Moves between states:
q648 l q249
q648 f q299
q648 j q916
q648 g q265
q648 c q616
q648 v q119
q912 l q91
q912 f q822
q912 j q346
q912 g q654
q912 c q788
q912 v q457
q594 l q86
q594 f q101
q594 j q249
q594 g q119
q594 c q916
q594 v q328
q788 l q663
q788 f q654
q788 j q758
q788 g q944
q788 c q905
q788 v q912
q86 l q281
q86 f q718
q86 j q888
q86 g q164
q86 c q220
q86 v q545
q544 l q648
q544 f q491
q544 j q570
q544 g q91
q544 c q354
q544 v q966
q601 l q944
q601 f q256
q601 j q431
q601 g q56
q601 c q724
q601 v q525
q333 l q758
q333 f q763
q333 j q905
q333 g q431
q333 c q457
q333 v q944
q579 l q601
q579 f q730
q579 j q401
q579 g q113
q579 c q23
q579 v q794
q724 l q333
q724 f q56
q724 j q822
q724 g q401
q724 c q795
q724 v q601
q377 l q794
q377 f q86
q377 j q113
q377 g q220
q377 c q231
q377 v q888
q795 l q457
q795 f q401
q795 j q654
q795 g q881
q795 c q763
q795 v q724
q758 l q354
q758 f q912
q758 j q146
q758 g q788
q758 c q491
q758 v q346
q354 l q616
q354 f q91
q354 j q101
q354 g q663
q354 c q299
q354 v q544
q822 l q905
q822 f q601
q822 j q457
q822 g q724
q822 c q654
q822 v q431
q794 l q525
q794 f q281
q794 j q56
q794 g q730
q794 c q579
q794 v q918
q545 l q231
q545 f q916
q545 j q468
q545 g q718
q545 c q86
q545 v q280
q249 l q888
q249 f q328
q249 j q220
q249 g q594
q249 c q280
q249 v q164
q763 l q912
q763 f q881
q763 j q944
q763 g q525
q763 c q431
q763 v q795
q905 l q146
q905 f q944
q905 j q491
q905 g q333
q905 c q44
q905 v q788
q280 l q377
q280 f q594
q280 j q424
q280 g q916
q280 c q545
q280 v q249
q616 l q280
q616 f q265
q616 j q718
q616 g q570
q616 c q328
q616 v q648
q146 l q101
q146 f q346
q146 j q299
q146 g q758
q146 c q966
q146 v q663
q113 l q56
q113 f q888
q113 j q579
q113 g q377
q113 c q643
q113 v q730
q231 l q579
q231 f q220
q231 j q643
q231 g q424
q231 c q281
q231 v q377
q966 l q119
q966 f q758
q966 j q265
q966 g q491
q966 c q544
q966 v q146
q718 l q424
q718 f q648
q718 j q545
q718 g q616
q718 c q164
q718 v q916
q944 l q346
q944 f q795
q944 j q788
q944 g q763
q944 c q333
q944 v q654
q457 l q491
q457 f q431
q457 j q44
q457 g q822
q457 c q912
q457 v q333
q56 l q763
q56 f q918
q56 j q601
q56 g q794
q56 c q401
q56 v q256
q525 l q654
q525 f q23
q525 j q763
q525 g q256
q525 c q601
q525 v q881
q101 l q718
q101 f q544
q101 j q328
q101 g q354
q101 c q119
q101 v q570
q663 l q570
q663 f q44
q663 j q354
q663 g q346
q663 c q146
q663 v q91
q730 l q256
q730 f q468
q730 j q794
q730 g q888
q730 c q113
q730 v q281
q346 l q544
q346 f q457
q346 j q663
q346 g q912
q346 c q758
q346 v q44
q299 l q328
q299 f q663
q299 j q119
q299 g q146
q299 c q265
q299 v q354
q119 l q164
q119 f q354
q119 j q594
q119 g q299
q119 c q648
q119 v q101
q424 l q113
q424 f q249
q424 j q231
q424 g q280
q424 c q468
q424 v q220
q401 l q431
q401 f q794
q401 j q724
q401 g q579
q401 c q881
q401 v q56
q570 l q916
q570 f q966
q570 j q616
q570 g q544
q570 c q101
q570 v q265
q881 l q822
q881 f q579
q881 j q795
q881 g q23
q881 c q525
q881 v q401
q281 l q23
q281 f q424
q281 j q918
q281 g q468
q281 c q730
q281 v q231
q23 l q724
q23 f q113
q23 j q881
q23 g q643
q23 c q256
q23 v q579
q654 l q44
q654 f q724
q654 j q912
q654 g q795
q654 c q944
q654 v q822
q643 l q401
q643 f q377
q643 j q23
q643 g q231
q643 c q918
q643 v q113
q328 l q545
q328 f q570
q328 j q164
q328 g q101
q328 c q594
q328 v q616
q918 l q881
q918 f q231
q918 j q256
q918 g q281
q918 c q794
q918 v q643
q491 l q299
q491 f q788
q491 j q966
q491 g q905
q491 c q91
q491 v q758
q888 l q918
q888 f q545
q888 j q730
q888 g q86
q888 c q377
q888 v q468
q220 l q730
q220 f q164
q220 j q377
q220 g q249
q220 c q424
q220 v q86
q431 l q788
q431 f q525
q431 j q333
q431 g q601
q431 c q822
q431 v q763
q164 l q468
q164 f q616
q164 j q86
q164 g q328
q164 c q249
q164 v q718
q44 l q966
q44 f q333
q44 j q91
q44 g q457
q44 c q346
q44 v q905
q256 l q795
q256 f q643
q256 j q525
q256 g q918
q256 c q56
q256 v q23
q468 l q643
q468 f q280
q468 j q281
q468 g q545
q468 c q888
q468 v q424
q916 l q220
q916 f q119
q916 j q280
q916 g q648
q916 c q718
q916 v q594
q91 l q265
q91 f q905
q91 j q544
q91 g q44
q91 c q663
q91 v q491
q265 l q594
q265 f q146
q265 j q648
q265 g q966
q265 c q570
q265 v q299

The rows follow the links: the fewer symbols apart two states are, the more alike their rows tend to be.

Each row is also shifted at random along 5 hidden directions that mean nothing.

Name the state of each row.
(5, 4, 7, -4, 3, 0, -14, 10, 18, 3, 2, 0, -19, 15, -24, 3, 6, 1, 9, -2, 12, 3, -16, 18, -19, -4, -9, -17, -13, -17, 14, -6, 9, -8, -18, -10, 11, 2, -15, -6, 12) -> q881
(-7, 3, 4, -6, 0, -11, 18, 7, -15, -1, -3, -9, -5, 2, -10, 3, 3, 10, 5, 10, -18, -2, 1, -14, 3, 3, 11, -4, 8, -22, 1, 2, 30, 18, 14, 1, -8, 26, 5, 9, 22) -> q544
(37, -15, -17, -2, -5, -9, 19, 1, -7, -3, 3, 17, 23, 2, 13, -11, -9, 26, 18, -4, -7, -13, 8, 4, -11, 22, 9, 23, 12, 14, -4, 12, -11, 17, 12, -13, -9, -3, 12, 14, 11) -> q328
(-12, -6, -6, -7, -7, 8, -2, 6, 7, 0, 13, 26, 21, -25, 22, -1, -5, -16, -7, 4, 20, -18, 17, 16, 12, 4, -4, 6, 14, 11, 4, 7, -22, -8, -8, 1, -8, -2, -4, 20, -9) -> q545
(-7, -7, -5, 3, -1, 7, 11, -4, 6, 0, 6, 7, 24, 2, 28, 2, 11, 2, 1, -12, 0, -3, -17, 12, -14, 9, -10, 3, -12, 5, 8, 9, -16, -2, -18, -15, 7, -14, -11, -17, 9) -> q23
(-35, 14, 5, -6, 10, -2, -5, 3, -10, 8, -3, -2, -8, -10, -2, 0, 8, -12, -5, 6, 0, -3, 12, -5, 14, -13, -3, -11, 5, -11, -8, -4, 8, 6, 8, 8, -14, 24, 9, 8, -1) -> q146
(4, -12, -18, 1, -4, -9, 13, 1, -8, -6, 1, 17, 15, -1, 19, -15, 0, 11, 9, -4, -13, 7, -6, -5, 4, 10, 6, 16, 16, 13, -8, 11, -24, -15, 15, -9, -9, -6, 12, 4, -6) -> q616
(-1, 7, 16, -1, 2, 6, -2, 3, 7, 3, 2, -15, -5, -2, -5, 13, 10, -10, -6, 2, 0, 3, -10, -1, -1, -8, -1, -12, -11, -21, 10, -2, 19, 2, -13, 6, 9, 7, -14, -14, 6) -> q724
(-45, 9, 7, 10, 7, 8, 11, 1, -1, 4, -4, -8, 23, -8, 25, 6, 16, 5, 14, -21, -20, 16, -27, -9, -4, -7, 4, 14, -3, -12, -3, 24, -13, -3, -2, 4, -4, -4, 0, -30, -14) -> q944
(-18, -13, -2, 12, -7, 10, -4, -2, 14, -10, 0, 9, 0, -2, 17, -4, 5, -20, -18, -6, 1, 22, -18, -5, 15, -5, -3, -3, -1, 20, 2, -4, -31, -51, -4, 3, 10, -28, -6, -13, -29) -> q113
(-28, 10, 2, -6, 7, -7, -3, 12, -4, 1, -4, 8, -13, -4, -8, -5, 9, -10, 5, 7, -3, 12, -5, -5, 13, -13, 0, -12, 12, -19, -6, 3, -2, -20, 15, 4, -14, 20, 9, 10, -4) -> q966
(9, 2, 0, -8, 0, -4, -1, 16, 3, 9, 1, 10, 7, -8, -15, 2, -17, 20, 28, -2, 2, -7, 15, 3, -4, 1, 16, 18, 21, -12, -3, 17, -4, 20, 12, 7, -14, 15, 8, 19, -6) -> q299
(56, -18, -12, -11, -11, -12, 44, -15, -31, -18, 4, -3, 16, 8, 28, -6, 6, 8, -24, 22, -20, -20, 6, -13, 4, 26, -4, -5, 0, 7, 5, -8, 26, 21, 12, -20, 3, 7, 1, 10, 49) -> q164
(-47, -11, 6, 3, -16, 0, 3, 11, 11, -8, 5, 3, -7, 0, -11, 7, -10, -8, -10, 10, 6, 1, -3, -1, 3, 4, 11, -10, 9, -3, 14, -4, 9, -19, -7, 7, 16, -5, -13, 7, 1) -> q468
(-3, 3, 8, -2, 1, -8, -10, 19, 17, -2, -9, 1, -36, 21, -24, -2, 22, -12, 6, -2, -10, 45, -49, -6, -1, -18, 1, -22, -1, -29, 9, -1, -6, -62, 1, -4, 10, -3, -10, -18, -14) -> q763
(12, 9, -2, -1, 16, -11, -1, -10, -15, 2, -12, -18, -26, 27, -24, -8, 12, 16, 4, 2, -15, 4, -3, -3, -10, 0, -9, -10, -20, -10, -6, -16, 24, 22, 10, -14, -2, 12, 9, -9, 25) -> q44
(-1, 8, 1, 10, 12, -3, 5, -7, -10, -1, -12, -15, -3, 12, -1, -1, 13, 12, 8, -12, -21, 16, -18, -14, -6, -3, 0, 3, -12, -8, -7, 3, 6, 8, 5, -2, -1, 1, 4, -21, 1) -> q457
(44, 14, -5, -7, 15, -7, -13, -5, -9, 9, -4, 3, -8, 8, -11, -9, 5, 6, 13, -2, 4, -2, 9, 8, -5, -5, -12, 0, -8, -4, -11, -2, -4, 15, 4, -11, -13, 11, 14, 2, 4) -> q346
(-8, -3, 1, -1, 1, 0, 5, -1, 7, -3, 1, -2, -3, 13, 3, 0, 19, -3, -6, -4, -1, 7, -24, 8, -13, 1, -15, -17, -16, -9, 11, -3, 2, -13, -16, -15, 14, -4, -12, -15, 18) -> q56
(10, 17, -5, 0, 19, -2, -25, -6, 1, 8, -9, 2, -17, 4, -12, -12, 6, -3, 7, -9, 7, 11, 1, 7, 3, -16, -14, -2, -10, 5, -16, -7, -17, -6, 5, -3, -14, 1, 12, -6, -17) -> q905
(27, -18, -6, 6, -11, -7, 6, -1, 7, -7, -2, -7, -12, 30, -22, 0, -9, 24, 9, -2, -8, 3, -17, 2, -24, 18, 8, 3, -7, 5, 13, -7, 14, 1, -7, -12, 25, -18, -11, -10, 15) -> q643
(-23, -20, -2, 9, -14, 0, 8, 12, 14, -5, 5, 4, 8, 15, -5, 5, -12, 23, 17, -12, -6, 6, -20, 5, -24, 16, 16, 11, 2, 2, 14, 11, -3, -6, -10, -6, 19, -21, -11, -8, 3) -> q730
(39, -9, -10, -3, -2, -15, -4, 1, -7, -8, -10, 10, -25, 9, -12, -16, -4, -3, -3, 8, -8, 21, -2, -16, 21, -5, 7, -2, 16, 12, -12, -10, -14, -37, 29, 0, -7, -3, 14, 12, -18) -> q119
(21, 7, 9, 0, 6, 7, 5, 4, 6, 2, -1, -7, 12, -11, 14, 10, 7, -1, 9, -15, -11, 13, -21, -4, -2, -9, 6, 7, 1, -16, 2, 18, -7, -8, -2, 9, -4, -3, -3, -18, -15) -> q822

In each set, the symbols that take the first to the second take the third to the fourth, perhaps in another order. Give the fourth.
Answer with the state's name.
(-23, 12, 19, 3, 4, 12, -1, -1, 1, 3, 1, -20, 11, -15, 9, 16, 8, -11, -7, -4, 0, -4, -1, -5, 2, -11, 0, -5, -10, -16, 6, 6, 18, 14, -14, 14, 2, 6, -11, -16, -3)
: (76, 7, 16, -7, 2, 6, 6, -4, -4, -4, 0, -17, 4, -13, 9, 12, 4, -11, -11, 2, -7, 2, -4, -13, 6, -7, 2, -10, -3, -12, 7, 3, 17, 4, -2, 13, 4, 3, -8, -15, 0)
:: (1, -14, -5, -7, -9, -4, 24, -7, -14, -13, 8, 8, 11, -5, 25, -4, 9, -12, -24, 18, -4, -11, 2, -5, 11, 14, -10, -11, 5, 4, 6, -6, 7, -6, 4, -8, 3, 5, -6, 14, 25)
: q545

(-14, -14, -1, -6, -14, 2, 14, 9, 5, -11, 10, 18, 15, -15, 27, 0, 5, -20, -16, 9, 1, 1, -8, -1, 16, 6, 1, -7, 17, -1, 11, 6, -13, -35, 0, -4, 3, -3, -8, 10, -2)
: (-7, -12, -4, -9, -10, 3, 19, 0, -6, -10, 12, 15, 24, -17, 33, 0, 5, -14, -19, 13, 1, -13, 6, 1, 13, 10, -3, -3, 10, 6, 8, 5, -7, -10, 0, -5, -3, 3, -4, 12, 13)
:: (59, 11, 6, 2, 11, 2, -6, -12, -9, 6, -7, -23, -2, 4, -9, 4, -8, 14, 6, -9, -6, -6, 10, -9, -8, -2, 4, 9, -11, 1, -8, -3, 18, 33, 4, 8, -2, 0, 6, -13, -3)
: q654

(-7, 4, 8, -1, 0, 10, 8, -6, 1, 3, 6, -10, 18, -4, 18, 10, 10, -2, -8, -2, 5, -15, -3, 8, -12, 5, -12, -7, -17, -8, 11, 1, 13, 21, -25, -5, 8, 0, -15, -15, 21)
: (38, -14, 5, 8, -10, 4, -1, -17, -2, -16, -3, -21, -15, 5, -3, 6, -12, -12, -33, 9, -1, 2, 6, -17, 14, 4, 4, -9, -8, 22, 2, -25, 17, -7, 3, 11, 19, -19, -10, -7, -4)
:: (-30, 16, 17, 8, 6, 13, -18, 2, 8, 12, -3, -23, -4, -4, -21, 19, -11, 6, 11, -9, 8, -5, 6, 0, -11, -10, 10, 3, -9, -11, 3, 3, 20, 32, -15, 19, 4, 4, -5, -11, -11)
: q256

(35, 10, 14, -6, 1, 10, 2, 1, 2, 2, 6, -8, 11, -12, 12, 13, 8, -12, -4, -2, 0, -3, -7, 1, 0, -7, -3, -7, -6, -17, 9, 6, 8, 5, -15, 9, 3, 6, -10, -12, 0)
: (-1, 7, 13, -1, 3, 3, -2, -10, -3, -8, -3, -15, -19, 3, 9, 4, 25, -36, -37, 12, -1, 12, -14, -9, 17, -12, -22, -33, -21, -4, 6, -22, 12, -27, -9, 0, 10, 1, -14, -15, 7)
:: (11, 10, -2, 5, 11, -7, -11, 0, -2, 13, -9, -19, -16, 28, -38, 1, -12, 37, 32, -12, -5, -3, 4, 7, -30, 4, 4, 11, -19, -9, -4, -1, 23, 45, 0, -4, 1, 4, 6, -8, 12)
: q944

(8, 9, 4, -3, 4, 15, -17, -11, 9, 3, 5, 1, 9, -12, 19, 3, 8, -28, -21, -1, 18, -6, 4, 14, 5, -10, -22, -9, -16, 13, 1, -7, -16, -9, -21, 1, 2, -8, -7, -10, -13)
: (-33, 12, 13, 3, 5, 19, -7, 11, 19, 14, 5, 4, 35, -29, 22, 16, 3, -1, 22, -24, 5, 3, -10, 10, -7, -14, 7, 20, 8, -12, 1, 35, -26, 3, -19, 15, -7, -1, -4, -16, -30)
:: (33, -10, -2, 4, 0, -2, 6, -16, -4, -11, -3, -14, -16, 25, -9, -1, 4, 3, -17, 5, -4, 2, -9, -4, -10, 9, -14, -14, -23, 10, 6, -21, 20, 0, -9, -13, 21, -15, -9, -12, 21)
: q724

(33, 12, 4, 5, 13, -2, -15, -11, -7, 8, -12, -26, -20, 21, -29, 4, -9, 15, 9, -8, -4, 1, 10, -5, -11, -4, 1, 4, -18, 1, -9, -11, 22, 33, 5, 4, 4, 0, 8, -12, 1)
: (-1, 8, -1, -12, 8, -10, 11, 12, -5, 9, 1, 10, 6, 0, -3, -3, 11, 14, 23, 0, -7, -4, -3, 6, -10, 2, -2, 3, 8, -24, 0, 15, 4, 15, 4, -9, -14, 24, 8, 9, 19)
:: (-28, -12, 8, 1, -16, -2, 10, -3, -5, -15, 1, -14, -19, 4, -11, 7, -5, -15, -32, 23, 0, -6, 9, -15, 14, 5, 4, -20, 0, 0, 9, -24, 35, -5, 2, 9, 18, 3, -11, 10, 16)
: q918

(14, -8, -2, -1, -4, -13, 20, 4, -18, -12, -8, -2, -7, 2, 5, -9, 7, -3, -9, 7, -26, 18, -8, -25, 20, 1, 10, -2, 15, -5, -7, -1, 6, -20, 28, 2, -7, 6, 12, 3, 0)
: (9, 3, 5, -8, 0, -14, 24, 2, -24, -10, -6, -14, -13, 7, -8, 2, 9, 3, -7, 17, -24, 3, -2, -23, 10, 4, 7, -12, 4, -23, 0, -5, 37, 9, 21, 2, -5, 24, 6, 6, 24)
:: (4, -3, -5, 4, -1, -10, -7, 3, -4, -4, -9, 3, -23, 3, -19, -7, -11, -2, -2, 6, -3, 14, 7, -12, 15, -5, 12, 1, 14, 7, -13, -10, -5, -18, 22, 7, -4, 0, 11, 12, -17)
: q354

(2, -12, -14, -5, -7, -11, 12, -1, -9, -9, 2, 19, -5, 7, 8, -15, 9, -4, -12, 10, -2, 1, -3, 2, 8, 11, -9, -8, 4, 8, 2, -7, -9, -21, 8, -16, 0, -1, 4, 12, 15)
: (1, -9, -5, 4, -5, -15, 17, -4, -21, -16, -12, -10, -24, 14, -7, -10, 3, -4, -16, 13, -28, 21, -7, -32, 21, 2, 9, -9, 8, 3, -8, -16, 15, -22, 30, 2, -1, 3, 12, 4, 0)
:: (16, 7, -11, -10, 13, -17, 10, 14, -4, 1, -7, 19, -9, 16, 2, -17, 30, 6, 22, -6, -17, 22, -31, 4, -7, -2, -12, -7, 2, -21, -3, 11, -17, -29, 10, -25, -13, 13, 8, -2, 16)
: q944

(-39, -6, -10, 1, -4, -6, -7, -3, -2, -1, 2, 12, -12, 7, -10, -9, -7, -1, -7, 11, 14, -9, 15, 11, 2, 5, -8, -4, 0, 14, -2, -13, -4, -2, 2, -7, 1, 0, 3, 19, 7)
: (13, -18, -4, 7, -12, -2, 13, -2, 8, -6, 2, -8, 6, 21, -7, 7, -13, 29, 10, -7, -6, -7, -10, 4, -29, 21, 8, 11, -7, 5, 13, 1, 14, 20, -10, -9, 21, -17, -11, -8, 21)
:: (-38, -10, -3, 12, -3, 8, 6, -12, 5, -6, 0, -3, 9, 8, 18, 2, 9, -2, -10, -7, -3, 5, -15, 1, -9, 6, -9, 0, -14, 10, 6, 0, -5, -9, -14, -8, 12, -18, -10, -21, 4)
: q654

(11, 13, -3, -8, 9, -9, 10, 2, -15, 6, -5, -5, -2, 9, -5, -3, 13, 15, 14, 3, -10, -7, 2, 3, -10, 4, -7, -2, -7, -20, -3, 2, 14, 25, 4, -12, -11, 21, 8, 4, 27)
: (-6, -5, -15, 2, -1, -11, -21, 12, 9, 6, -6, 17, -22, 12, -31, -13, -22, 16, 24, -4, 8, 7, 9, 6, -2, 2, 12, 12, 15, 13, -10, -3, -22, -10, 14, -1, -8, -4, 13, 19, -23)
:: (16, 18, -1, 4, 17, -3, -23, -10, -3, 8, -13, -11, -26, 12, -23, -8, 4, 2, 4, -5, 1, 11, 6, -3, -1, -15, -9, -3, -18, 3, -14, -16, -2, 3, 6, 2, -7, 2, 11, -8, -11)
: q299

(-41, -10, -16, 1, -6, 1, 9, -1, -3, 0, 6, 20, 20, -5, 20, -9, -1, 7, 3, 1, 4, -14, 9, 12, -4, 11, -5, 10, 5, 14, -1, 8, -16, 8, 0, -12, -6, -2, 5, 13, 8)
: (-4, -14, -6, -5, -14, -11, 27, 2, -11, -9, 7, 0, 3, 13, -7, 0, -4, 20, -3, 16, -5, -23, 7, 0, -15, 25, 3, -4, 0, -5, 14, -5, 33, 28, -1, -15, 12, 9, -6, 15, 48)
:: (48, -12, -4, -15, -15, -2, 6, 6, 5, -5, 11, 26, 7, -14, 14, -4, -2, -17, -13, 13, 12, -8, 4, 8, 12, 5, -1, -6, 17, 5, 9, 1, -14, -25, 1, -5, 0, 0, -5, 21, -1)
: q468

(-20, -13, -5, -6, -10, -7, 9, 11, 6, -3, 8, 18, -1, 2, -7, -1, -2, 5, 1, 12, 8, -12, 1, 11, -8, 11, 3, -3, 10, -4, 13, 0, 3, -4, -4, -10, 4, 5, -7, 19, 19)
: (-40, -8, -14, 1, -4, 0, 6, 0, -3, -6, 5, 27, 13, -10, 31, -14, 10, -15, -11, 0, 4, 2, 0, 6, 15, 1, -11, 3, 10, 18, -6, 1, -36, -28, 7, -10, -11, -4, 8, 11, -9)
:: (35, 12, 13, 5, 7, 4, -13, -10, -6, -3, -13, -28, -25, 6, -13, 9, 3, -14, -18, 2, -8, 18, -4, -22, 14, -15, 2, -13, -14, -1, -8, -16, 18, -8, 7, 14, 6, -2, 2, -18, -15)
: q795

(-9, -2, 4, 6, -2, -2, 23, -13, -26, -10, -7, -17, 5, -12, 18, 1, -1, -8, -21, 10, -21, 0, 10, -32, 27, 2, 8, 2, 7, 4, -12, -5, 19, 8, 24, 12, -8, 7, 11, 4, -1)
: (-30, -11, 0, 12, -9, 3, -15, 5, 23, 0, 1, 4, -13, 9, -19, 2, -17, 2, 6, -8, 10, 12, -7, 5, -9, 0, 9, 4, 3, 13, 7, -5, -13, -23, -7, 5, 16, -24, -9, -4, -23)
:: (7, -17, -2, 4, -17, -3, -4, 11, 20, -3, 4, 5, -8, 10, -22, 5, -21, 12, 13, 0, 7, 2, -6, 5, -15, 8, 19, 5, 9, 5, 12, 2, -2, -10, -4, 2, 17, -15, -11, 5, -6)
: q944

(19, -19, 5, -1, -19, -6, 14, 0, -2, -18, 0, -9, -21, 10, -9, 4, -4, -12, -27, 18, -10, 8, -8, -21, 10, 8, 8, -19, 4, -1, 11, -17, 24, -24, 5, 4, 21, -6, -13, 3, 9)
: (-46, -9, -12, 9, -1, -5, 19, -14, -21, -8, 0, -5, 6, 6, 14, -6, -1, 9, -12, 6, -7, -11, 15, -10, 4, 14, 0, 5, -1, 16, -6, -8, 7, 21, 11, -7, -2, -1, 8, 7, 17)
:: (-43, -2, 13, 12, -12, 14, -17, -11, 7, 2, 4, -20, -6, -13, -17, 19, -34, -10, -21, 7, 25, -25, 39, -1, 5, 2, 13, 4, -3, 18, 2, -17, 27, 33, -11, 26, 15, -10, -8, 8, -14)
: q916

(0, 13, 14, 0, 8, 9, -17, 8, 16, 13, 0, -8, 6, -12, -12, 13, -11, 7, 21, -15, 9, 0, 3, 9, -13, -11, 9, 10, -1, -14, 2, 17, 0, 19, -14, 15, -1, 1, -4, -10, -18)
: (-6, 4, -2, -11, 5, -7, 15, 19, -4, 3, 2, 19, 12, -12, 15, -5, 16, 1, 18, -3, -12, 8, -17, -1, 5, -3, 3, 3, 19, -24, 0, 25, -17, -16, 11, -7, -19, 22, 8, 10, 2)
:: (-15, -13, -18, 0, -4, -15, 6, 3, -3, -4, -3, 13, -12, 18, -14, -16, -3, 15, 10, 7, -4, 2, -4, 6, -8, 12, 1, -1, 3, 8, -3, -5, -6, -9, 10, -18, 1, -4, 8, 17, 14)
: q643

